Below is a small trained network, with its code and all its weights. Each question gives an input and a class and asks what happens when units are switched off, that is, made to give their printed mean instead of their output.

import numpy as np


def w(rows, s, z=0):
    codes = np.array(rows[::2]) - 128.0
    scale = np.full(codes.shape[1], s)
    scale[-1] = z or s
    return codes * scale


def f(y):
    return np.maximum(y, 0)


def log_softmax(a):
    a = a - a.max(-1, keepdims=True)
    return a - np.log(np.exp(a).sum(-1, keepdims=True))


def net(x, mask):
    res = np.array(x, float).reshape(1, 7) / 4 @ E
    y = f(res @ A[0][:, :-1].T + A[0][:, -1])
    res = res + np.where(mask, y, B[0][:, -1]) @ B[0][:, :-1]
    return log_softmax(res[-1] @ U[:, :-1].T + U[:, -1])


A, B = {}, {}
E = w([
[81,162,124,200,136,168,147,142,25,140,100,197],'x0',
[184,6,145,188,113,183,164,137,62,109,173,198],'x1',
[112,183,59,208,140,178,69,171,161,133,95,113],'x2',
[191,128,165,142,116,93,62,137,73,130,177,159],'x3',
[113,144,124,51,127,133,196,142,180,124,172,96],'x4',
[3,131,199,97,110,60,52,213,135,143,154,158],'x5',
[102,189,74,198,145,51,176,75,168,134,65,80],'x6',
],0.0048)
A[0] = w([
[82,189,114,149,130,91,162,112,133,127,101,116,235],'n0',
[118,116,145,132,128,124,111,145,104,123,137,146,47],'n1',
[111,130,135,131,127,136,121,141,112,127,127,139,133],'n2',
[185,93,121,88,128,166,178,129,145,127,157,121,217],'n3',
[90,249,103,135,130,150,119,141,119,128,116,120,31],'n4',
[87,197,100,182,129,143,85,132,158,127,93,116,109],'n5',
[110,135,140,101,122,115,106,129,146,123,123,125,88],'n6',
[110,112,97,222,133,113,92,138,184,133,116,115,91],'n7',
[105,139,141,66,132,116,79,127,179,128,111,108,47],'n8',
[91,60,122,97,128,215,177,156,140,134,139,138,25],'n9',
[88,122,163,86,130,101,79,145,123,123,139,140,247],'n10',
[100,135,143,86,127,108,89,138,165,132,126,119,60],'n11',
[223,143,127,90,127,82,125,109,162,122,153,104,57],'n12',
[153,85,108,216,129,147,125,123,112,128,113,138,182],'n13',
[108,76,185,143,125,113,87,163,36,129,167,184,66],'n14',
[122,111,133,111,127,89,177,102,127,130,118,121,183],'n15',
[103,124,156,98,126,105,100,142,118,128,135,139,203],'n16',
[196,105,124,181,125,181,111,108,32,125,112,158,66],'n17',
[75,140,122,132,128,77,190,103,119,132,96,118,73],'n18',
[123,127,132,120,125,109,158,113,119,128,118,123,131],'n19',
],0.014,0.0013)
B[0] = w([
[104,170,152,166,149,89,131,129,210,135,73,142,230],'n0',
[115,126,129,157,116,119,146,122,118,143,159,137,163],'n1',
[134,119,118,149,132,121,125,114,146,147,138,114,154],'n2',
[193,114,101,83,124,164,131,132,186,79,175,131,207],'n3',
[118,186,48,138,160,178,137,128,173,171,111,142,229],'n4',
[121,122,24,162,122,127,142,149,155,139,62,125,239],'n5',
[102,132,135,99,132,124,125,134,102,136,113,122,169],'n6',
[158,70,88,160,102,75,136,145,113,66,88,131,201],'n7',
[98,128,120,47,120,134,116,124,70,163,102,117,217],'n8',
[66,120,116,107,124,219,126,136,167,41,146,146,194],'n9',
[52,119,122,115,96,102,132,123,75,153,152,107,215],'n10',
[90,132,129,77,123,130,116,121,76,126,95,126,199],'n11',
[229,141,112,97,133,77,145,116,138,189,176,104,198],'n12',
[169,103,149,139,123,155,102,141,46,112,77,137,209],'n13',
[92,135,125,252,108,137,132,132,97,160,235,125,254],'n14',
[135,140,189,106,136,107,120,117,154,110,160,136,178],'n15',
[81,111,126,125,113,115,116,139,116,160,158,111,188],'n16',
[161,147,184,123,167,235,115,114,55,166,66,130,245],'n17',
[105,155,209,143,150,83,130,109,157,111,104,143,197],'n18',
[135,127,169,123,132,118,120,129,149,124,135,128,153],'n19',
],0.023,0.0087)
U = w([
[78,103,140,206,77,122,123,144,93,174,227,121,69],'0',
[107,192,32,156,167,121,157,156,200,172,67,143,44],'1',
[110,173,252,130,177,60,156,76,201,115,113,158,255],'2',
[166,22,86,177,88,64,117,176,114,56,72,137,90],'3',
[74,118,139,28,94,92,72,128,51,165,112,78,141],'4',
[198,112,186,137,182,212,83,116,43,135,89,163,192],'5',
[253,98,110,75,126,84,160,98,174,141,191,73,119],'6',
[121,75,120,81,119,197,152,147,207,20,179,167,104],'7',
],0.005,0.00036)

Each question gives the input, the list of numbers given to net, and the class t.
The units are the neurons (one row each of A and B). Each row of codes is followed by its name. A weight is (code - 128) times the scale printed after its matrix; where a second scale follows, it is the last column's (A, B and U).
mask holds one flag per neuron, in row order. A switched-off neuron (its flag False) gives its mean, the last column of its row in B, instead of its output. The means were averaged over made-up inputs and are rounded, as every weight is.
A unit's drop is (log p(t) with every unit on - log p(t) with that unit switched off) / (log p(t) with every unit on - log p(t) with every unit switched off).
The circuit of an input: a set's keep is (log p(t) with only the set's units on - log p(t) with every unit switched off) / (log p(t) with every unit on - log p(t) with every unit switched off). Starting from the 12 units with the biggest drops (on a tie, the unit counted first), units are removed one at a time, each time the one whose removal leaves the highest keep (on an exact tie, the one counted first), for as long as the keep stays at least 0.8.
units of the circuit, in order: the units of the circuit, biggest drop first
most important unit: the unit with the biggest drop
top k neurons: the k neurons with the biggest drops, biggest first
drop of u: that unit's drop, to one decimal
input [-6,-8,3,7,7,-4,1], class 6: most important unit	n12
input [-2,-7,-6,3,3,-1,3], class 2: units of the circuit, in order	[n18 n5]
input [-1,-2,-6,-1,-3,-7,-3], class 6: units of the circuit, in order	[n12 n3]
input [-4,5,-5,-4,-1,0,6], class 2: units of the circuit, in order	[n18 n15]
input [-2,-2,-2,1,3,-4,5], class 2: top 2 neurons	[n18 n0]
input [-2,1,3,-2,3,4,1], class 4: units of the circuit, in order	[n14 n4 n3]
input [8,-5,-6,2,5,5,7], class 2: top 2 neurons	[n18 n15]
input [0,5,3,-4,1,0,1], class 5: top 2 neurons	[n13 n5]
input [3,1,3,-6,5,-8,-8], class 7: top 2 neurons	[n9 n3]
input [7,-1,-8,-7,-4,-8,5], class 2: top 2 neurons	[n18 n0]
input [2,-6,-1,-7,-5,-1,-8], class 4: top 2 neurons	[n14 n0]
input [-4,1,5,4,-3,-4,8], class 3: top 2 neurons	[n7 n13]
input [-3,1,-1,-8,7,6,-4], class 4: top 3 neurons	[n8 n10 n11]
input [-7,4,-7,-1,-5,-7,-5], class 6: units of the circuit, in order	[n12]
input [-6,4,-8,-7,8,7,-1], class 7: top 3 neurons	[n9 n3 n17]
input [-8,-1,-7,2,-7,6,-3], class 0: top 2 neurons	[n14 n17]
input [-2,0,1,-3,4,2,-7], class 7: top 3 neurons	[n9 n3 n17]
input [1,5,6,-8,-1,4,5], class 3: top 3 neurons	[n7 n13 n17]
input [-1,-2,-8,3,-5,3,3], class 0: drop of n14	0.2
input [6,-5,-6,3,2,1,8], class 2: units of the circuit, in order	[n18]
input [-3,-6,1,-3,5,3,1], class 4: drop of n17	-0.2
input [-8,3,-8,4,8,-8,1], class 6: drop of n12	0.8
input [5,3,-2,-6,4,-1,-5], class 7: drop of n9	0.1
